Here is a tiny trained network, its code and every weight. The questions are about switching its units off for an input and a class, where a switched-off unit gives its printed mean instead of its output.

import numpy as np


def w(rows, s, z=0):
    codes = np.array(rows[::2]) - 128.0
    scale = np.full(codes.shape[1], s)
    scale[-1] = z or s
    return codes * scale


def f(y):
    return np.maximum(y, 0)


def log_softmax(a):
    a = a - a.max(-1, keepdims=True)
    return a - np.log(np.exp(a).sum(-1, keepdims=True))


def net(x, mask):
    res = np.array(x, float).reshape(1, 3) / 4 @ E
    y = f(res @ A[0][:, :-1].T + A[0][:, -1])
    res = res + np.where(mask, y, B[0][:, -1]) @ B[0][:, :-1]
    return log_softmax(res[-1] @ U[:, :-1].T + U[:, -1])


A, B = {}, {}
E = w([
[75,65,203,38],'x0',
[2,124,68,129],'x1',
[129,242,120,45],'x2',
],0.0085)
A[0] = w([
[119,200,125,43,61],'N0',
[245,137,219,136,95],'N1',
[101,51,221,53,39],'N2',
[239,134,226,120,29],'N3',
[98,63,209,56,21],'N4',
[247,131,194,126,70],'N5',
[123,38,136,183,62],'N6',
[43,165,76,122,129],'N7',
[117,230,145,44,54],'N8',
[161,154,56,187,98],'N9',
[109,65,138,181,115],'N10',
[166,153,69,179,43],'N11',
[178,157,55,204,23],'N12',
[108,19,144,196,78],'N13',
[157,156,77,185,243],'N14',
[113,225,121,50,111],'N15',
[171,167,51,205,55],'N16',
[40,116,76,128,128],'N17',
[127,76,115,198,77],'N18',
[99,63,231,44,36],'N19',
[43,127,78,129,2],'N20',
[151,162,84,209,64],'N21',
[62,140,83,142,218],'N22',
[120,212,119,54,48],'N23',
[218,139,205,118,142],'N24',
[124,56,127,174,38],'N25',
[44,124,63,117,54],'N26',
[123,3,159,187,14],'N27',
],0.0077,0.0041)
B[0] = w([
[184,182,121,208,199],'N0',
[101,78,51,148,245],'N1',
[31,212,122,106,220],'N2',
[96,75,2,189,222],'N3',
[24,217,126,99,205],'N4',
[99,74,46,152,229],'N5',
[181,192,146,212,196],'N6',
[149,80,83,157,225],'N7',
[183,176,136,229,214],'N8',
[48,177,154,68,208],'N9',
[187,173,149,210,197],'N10',
[36,211,124,95,180],'N11',
[62,194,126,97,202],'N12',
[186,187,145,205,224],'N13',
[78,129,169,53,254],'N14',
[184,158,140,203,226],'N15',
[62,179,134,88,214],'N16',
[142,70,63,155,228],'N17',
[153,179,154,180,187],'N18',
[23,223,107,105,225],'N19',
[119,63,54,164,181],'N20',
[54,180,137,80,197],'N21',
[156,57,85,127,242],'N22',
[194,190,147,243,196],'N23',
[103,56,38,140,236],'N24',
[161,164,131,182,172],'N25',
[135,66,35,163,202],'N26',
[170,201,126,211,208],'N27',
],0.0071,0.0056)
U = w([
[17,193,146,90,112],'0',
[249,177,158,202,107],'1',
[123,10,19,143,89],'2',
[161,70,177,86,250],'3',
[170,82,241,59,91],'4',
[192,82,230,62,88],'5',
[183,84,210,71,90],'6',
[143,75,222,88,93],'7',
],0.011,0.02)

Each question gives the input, the list of numbers given to net, and the class t.
The units are the neurons (one row each of A and B). Each row of codes is followed by its name. A weight is (code - 128) times the scale printed after its matrix; where a second scale follows, it is the last column's (A, B and U).
mask holds one flag per neuron, in row order. A switched-off neuron (its flag False) gives its mean, the last column of its row in B, instead of its output. The means were averaged over made-up inputs and are rounded, as every weight is.
A unit's drop is (log p(t) with every unit on - log p(t) with that unit switched off) / (log p(t) with every unit on - log p(t) with every unit switched off).
The circuit of an input: a set's keep is (log p(t) with only the set's units on - log p(t) with every unit switched off) / (log p(t) with every unit on - log p(t) with every unit switched off). Starting from the 12 units with the biggest drops (on a tie, the unit counted first), units are removed one at a time, each time the one whose removal leaves the highest keep (on an exact tie, the one counted first), for as long as the keep stays at least 0.8.
circuit, biggest first: the units of the circuit, biggest drop first
most important unit: the unit with the biggest drop
k most important neurons: the k neurons with the biggest drops, biggest first
drop when u is switched off: that unit's drop, to one decimal
input [6,-4,7], class 1: most important unit	N8
input [4,6,-6], class 1: circuit, biggest first	[N13; N27; N6]
input [6,-7,-1], class 2: 2 most important neurons	[N3; N24]
input [-8,0,8], class 0: 2 most important neurons	[N9; N16]
input [1,-1,3], class 3: 2 most important neurons	[N13; N27]
input [-3,1,2], class 3: 3 most important neurons	[N19; N2; N4]
input [-2,8,6], class 2: drop when N26 is switched off	0.1
input [0,-3,1], class 3: drop when N7 is switched off	0.2
input [4,0,-5], class 1: drop when N27 is switched off	0.2
input [1,-8,-6], class 2: drop when N24 is switched off	0.2
